Here is a tiny trained network, its code and every weight. The questions are about switching its units off for an input and a target symbol, where a switched-off unit gives its printed mean instead of its output.

import numpy as np


def w(rows, s, z=0):
    codes = np.array(rows[::2]) - 128.0
    scale = np.full(codes.shape[1], s)
    scale[-1] = z or s
    return codes * scale


def f(y):
    return np.maximum(y, 0)


def softmax(a):
    e = np.exp(a - a.max(-1, keepdims=True))
    return e / e.sum(-1, keepdims=True)


def log_softmax(a):
    a = a - a.max(-1, keepdims=True)
    return a - np.log(np.exp(a).sum(-1, keepdims=True))


def net(x, mask):
    ids = ['αβγδεθμξπστφψ'.index(c) for c in x.split()]
    T = len(ids)
    res = E[ids] + P[:T]
    u = 0
    for l in range(3):
        r = res
        for j in range(2):
            rows = slice(4 * j, 4 * j + 4)
            q, k, v = (r @ M[l][rows].T for M in (Q, K, V))
            z = softmax(np.where(np.tri(T) > 0, q @ k.T / 4**0.5, -1e9)) @ v
            o = O[l][rows]
            res = res + np.where(mask[u + j], z, o[:, -1]) @ o[:, :-1]
        u += 2
        y = f(res @ A[l][:, :-1].T + A[l][:, -1])
        res = res + np.where(mask[u : u + 4], y, B[l][:, -1]) @ B[l][:, :-1]
        u += 4
    return log_softmax(res[-1] @ U[:, :-1].T + U[:, -1])


Q, K, V, O, A, B = {}, {}, {}, {}, {}, {}
E = w([
[170,154,113,106],'α',
[201,115,99,146],'β',
[187,106,125,126],'γ',
[98,107,132,177],'δ',
[82,44,60,109],'ε',
[83,89,152,150],'θ',
[102,2,106,130],'μ',
[151,150,145,105],'ξ',
[109,122,120,184],'π',
[179,158,131,161],'σ',
[75,106,128,120],'τ',
[129,45,93,169],'φ',
[135,102,130,215],'ψ',
],0.022)
P = w([
[250,171,173,195],'0',
[154,106,40,97],'1',
[151,103,26,131],'2',
[134,132,103,98],'3',
[125,141,95,88],'4',
[126,126,89,93],'5',
[136,135,71,104],'6',
[109,166,90,85],'7',
[136,118,46,107],'8',
[115,139,75,86],'9',
[126,162,53,131],'10',
[120,123,76,100],'11',
[109,153,92,112],'12',
],0.011)
Q[0] = w([
[126,150,2,102],'0.h1',
[227,70,149,70],'0.h1',
[46,126,128,134],'0.h1',
[151,238,59,191],'0.h1',
[171,183,130,110],'0.h2',
[62,182,67,95],'0.h2',
[129,100,55,83],'0.h2',
[179,129,115,165],'0.h2',
],0.0086)
K[0] = w([
[209,55,153,117],'0.h1',
[78,254,181,72],'0.h1',
[121,62,203,170],'0.h1',
[136,85,85,91],'0.h1',
[77,215,192,141],'0.h2',
[47,148,143,167],'0.h2',
[109,112,214,129],'0.h2',
[180,123,124,171],'0.h2',
],0.0099)
V[0] = w([
[110,199,103,56],'0.h1',
[111,72,141,127],'0.h1',
[210,91,40,49],'0.h1',
[69,173,170,125],'0.h1',
[180,133,111,252],'0.h2',
[45,91,226,152],'0.h2',
[127,157,74,213],'0.h2',
[100,187,181,106],'0.h2',
],0.011)
O[0] = w([
[122,229,178,142,35],'0.h1',
[88,76,168,88,149],'0.h1',
[52,140,181,93,246],'0.h1',
[97,205,48,212,10],'0.h1',
[134,75,45,128,233],'0.h2',
[200,92,224,113,60],'0.h2',
[193,117,175,41,192],'0.h2',
[163,109,64,255,2],'0.h2',
],0.0077,0.0083)
A[0] = w([
[63,69,254,105,240],'0.n1',
[102,209,62,86,87],'0.n2',
[190,129,67,55,255],'0.n3',
[180,201,119,77,55],'0.n4',
],0.0083,0.0053)
B[0] = w([
[146,127,2,200,255],'0.n1',
[83,21,137,210,140],'0.n2',
[91,236,176,214,241],'0.n3',
[154,34,87,181,139],'0.n4',
],0.0059,0.016)
Q[1] = w([
[136,49,182,220],'1.h1',
[53,40,34,97],'1.h1',
[74,12,117,211],'1.h1',
[119,11,119,142],'1.h1',
[196,112,136,155],'1.h2',
[151,92,190,101],'1.h2',
[159,231,128,64],'1.h2',
[92,73,143,65],'1.h2',
],0.012)
K[1] = w([
[176,148,66,194],'1.h1',
[180,140,151,129],'1.h1',
[251,107,67,176],'1.h1',
[216,122,103,136],'1.h1',
[154,132,64,186],'1.h2',
[169,143,115,129],'1.h2',
[60,207,135,191],'1.h2',
[127,127,219,123],'1.h2',
],0.014)
V[1] = w([
[175,185,94,164],'1.h1',
[254,104,159,133],'1.h1',
[79,101,191,153],'1.h1',
[90,167,40,160],'1.h1',
[154,48,124,184],'1.h2',
[148,124,173,42],'1.h2',
[125,118,133,186],'1.h2',
[109,148,205,90],'1.h2',
],0.0092)
O[1] = w([
[109,2,250,149,162],'1.h1',
[178,80,133,192,219],'1.h1',
[170,219,73,118,71],'1.h1',
[23,103,172,80,177],'1.h1',
[110,128,68,99,241],'1.h2',
[167,59,62,130,71],'1.h2',
[98,187,142,116,136],'1.h2',
[194,128,121,112,2],'1.h2',
],0.0083)
A[1] = w([
[81,233,255,173,1],'1.n1',
[25,168,124,84,59],'1.n2',
[61,80,68,80,59],'1.n3',
[104,218,86,62,72],'1.n4',
],0.0066,0.004)
B[1] = w([
[133,124,17,143,145],'1.n1',
[227,67,69,155,203],'1.n2',
[119,226,221,254,248],'1.n3',
[150,62,184,78,172],'1.n4',
],0.0078,0.012)
Q[2] = w([
[160,102,165,183],'2.h1',
[143,92,126,247],'2.h1',
[114,123,121,76],'2.h1',
[117,116,164,141],'2.h1',
[138,86,184,160],'2.h2',
[51,96,122,90],'2.h2',
[149,164,62,98],'2.h2',
[117,156,38,138],'2.h2',
],0.014)
K[2] = w([
[170,183,150,191],'2.h1',
[247,63,159,175],'2.h1',
[99,189,189,104],'2.h1',
[215,179,215,110],'2.h1',
[234,103,99,141],'2.h2',
[128,125,164,175],'2.h2',
[31,155,43,85],'2.h2',
[47,124,100,166],'2.h2',
],0.011)
V[2] = w([
[254,160,223,206],'2.h1',
[125,103,73,108],'2.h1',
[72,241,170,165],'2.h1',
[171,15,108,93],'2.h1',
[161,80,127,231],'2.h2',
[171,174,166,199],'2.h2',
[167,39,142,52],'2.h2',
[91,211,169,145],'2.h2',
],0.0083)
O[2] = w([
[113,76,81,29,145],'2.h1',
[127,174,152,128,133],'2.h1',
[2,128,146,74,87],'2.h1',
[232,179,198,159,170],'2.h1',
[200,110,129,85,250],'2.h2',
[147,117,44,106,148],'2.h2',
[112,151,128,144,107],'2.h2',
[67,125,159,115,95],'2.h2',
],0.011,0.019)
A[2] = w([
[167,118,46,213,51],'2.n1',
[160,179,48,158,120],'2.n2',
[92,112,255,142,2],'2.n3',
[193,162,120,60,119],'2.n4',
],0.0094,0.009)
B[2] = w([
[110,208,160,79,249],'2.n1',
[25,144,141,88,209],'2.n2',
[81,240,129,63,160],'2.n3',
[2,103,143,144,233],'2.n4',
],0.0093,0.015)
U = w([
[89,152,188,143,30],'α',
[180,128,176,232,144],'β',
[169,137,116,165,255],'γ',
[184,128,116,115,144],'δ',
[112,110,89,239,208],'ε',
[122,166,90,44,97],'θ',
[84,154,47,157,132],'μ',
[88,93,112,137,81],'ξ',
[190,97,130,178,144],'π',
[146,110,189,128,58],'σ',
[154,104,1,173,227],'τ',
[176,230,123,138,118],'φ',
[197,160,189,99,46],'ψ',
],0.0097,0.0075)

Each question gives the input, a string of symbols that net reads in full, and the target symbol t.
The units are the heads (4 rows each of Q, K, V and O) and the neurons (one row each of A and B). Each row of codes is followed by its name. A weight is (code - 128) times the scale printed after its matrix; where a second scale follows, it is the last column's (O, A, B and U).
mask holds one flag per unit, layer by layer, with each layer's heads first. A switched-off unit (its flag False) gives its mean, the last column of its rows in O or B, instead of its output. The means were averaged over made-up inputs and are rounded, as every weight is.
A unit's drop is (log p(t) with every unit on - log p(t) with that unit switched off) / (log p(t) with every unit on - log p(t) with every unit switched off).
The circuit of an input: a set's keep is (log p(t) with only the set's units on - log p(t) with every unit switched off) / (log p(t) with every unit on - log p(t) with every unit switched off). Starting from the 12 units with the biggest drops (on a tie, the unit counted first), units are removed one at a time, each time the one whose removal leaves the highest keep (on an exact tie, the one counted first), for as long as the keep stays at least 0.8.
units of the circuit, in order: the units of the circuit, biggest drop first
unit that matters most: the unit with the biggest drop
top k neurons: the k neurons with the biggest drops, biggest first
k most important neurons of layer l: the k neurons of layer l with the biggest drops, biggest first
heads that matter: for each layer, one digit per head in row order, 1 if its drop is at least 0.15 and else 0, layers parted by /
input φ δ ε σ ε ε ξ ψ θ σ ψ, target φ: units of the circuit, in order	(0.h1; 1.h1; 2.n1)
input ψ δ τ, target ψ: units of the circuit, in order	(0.h2; 2.n1; 0.h1; 2.h1)
input μ β θ, target μ: top 2 neurons	(1.n3; 0.n1)
input ξ ξ β α φ φ φ φ τ μ, target ξ: unit that matters most	0.n1
input θ δ φ, target θ: heads that matter	11 / 10 / 11
input π σ φ θ τ φ, target π: top 2 neurons	(1.n3; 0.n1)
input ψ δ α ε γ θ φ μ, target ψ: top 2 neurons	(1.n3; 2.n1)
input π τ φ γ ψ φ θ ξ α θ, target π: top 3 neurons	(0.n1; 1.n3; 0.n3)
input ξ ψ δ α π φ γ γ τ α φ θ, target ξ: units of the circuit, in order	(2.h1; 0.h1; 1.h1)
input τ φ ε α φ σ θ φ φ σ τ π φ, target τ: heads that matter	11 / 11 / 10
input φ μ ψ π, target φ: heads that matter	10 / 10 / 10
input φ θ π φ, target φ: units of the circuit, in order	(1.h1; 2.h1; 0.h1; 2.n1)
input ξ α θ μ δ ψ α φ φ δ τ φ, target ξ: top 2 neurons	(0.n1; 1.n2)
input μ β θ τ δ φ, target μ: heads that matter	10 / 11 / 10
input β ε α, target β: top 2 neurons	(1.n3; 0.n1)
input ψ α φ σ φ π γ φ α φ φ θ θ, target ψ: units of the circuit, in order	(0.h2; 2.h1; 0.h1)
input τ ε ξ β β π δ θ, target τ: top neuron	(0.n1)
input ψ μ β φ θ τ φ φ, target ψ: heads that matter	11 / 10 / 11
input ξ σ φ φ ψ τ, target ξ: heads that matter	11 / 11 / 10
input φ φ θ ψ, target φ: units of the circuit, in order	(1.h1; 0.h1; 2.n1)
input φ σ α θ π, target φ: top 2 neurons	(2.n1; 2.n4)
input ε θ τ φ τ φ φ φ, target ε: top 3 neurons	(1.n3; 1.n2; 0.n1)
input φ θ μ β φ α θ δ θ θ τ, target φ: most important neuron of layer 0	(0.n1)
input θ φ γ φ σ σ φ ψ θ φ δ, target θ: heads that matter	11 / 10 / 11
input α θ τ β φ φ α β τ φ β θ, target α: units of the circuit, in order	(0.h2; 1.h1)
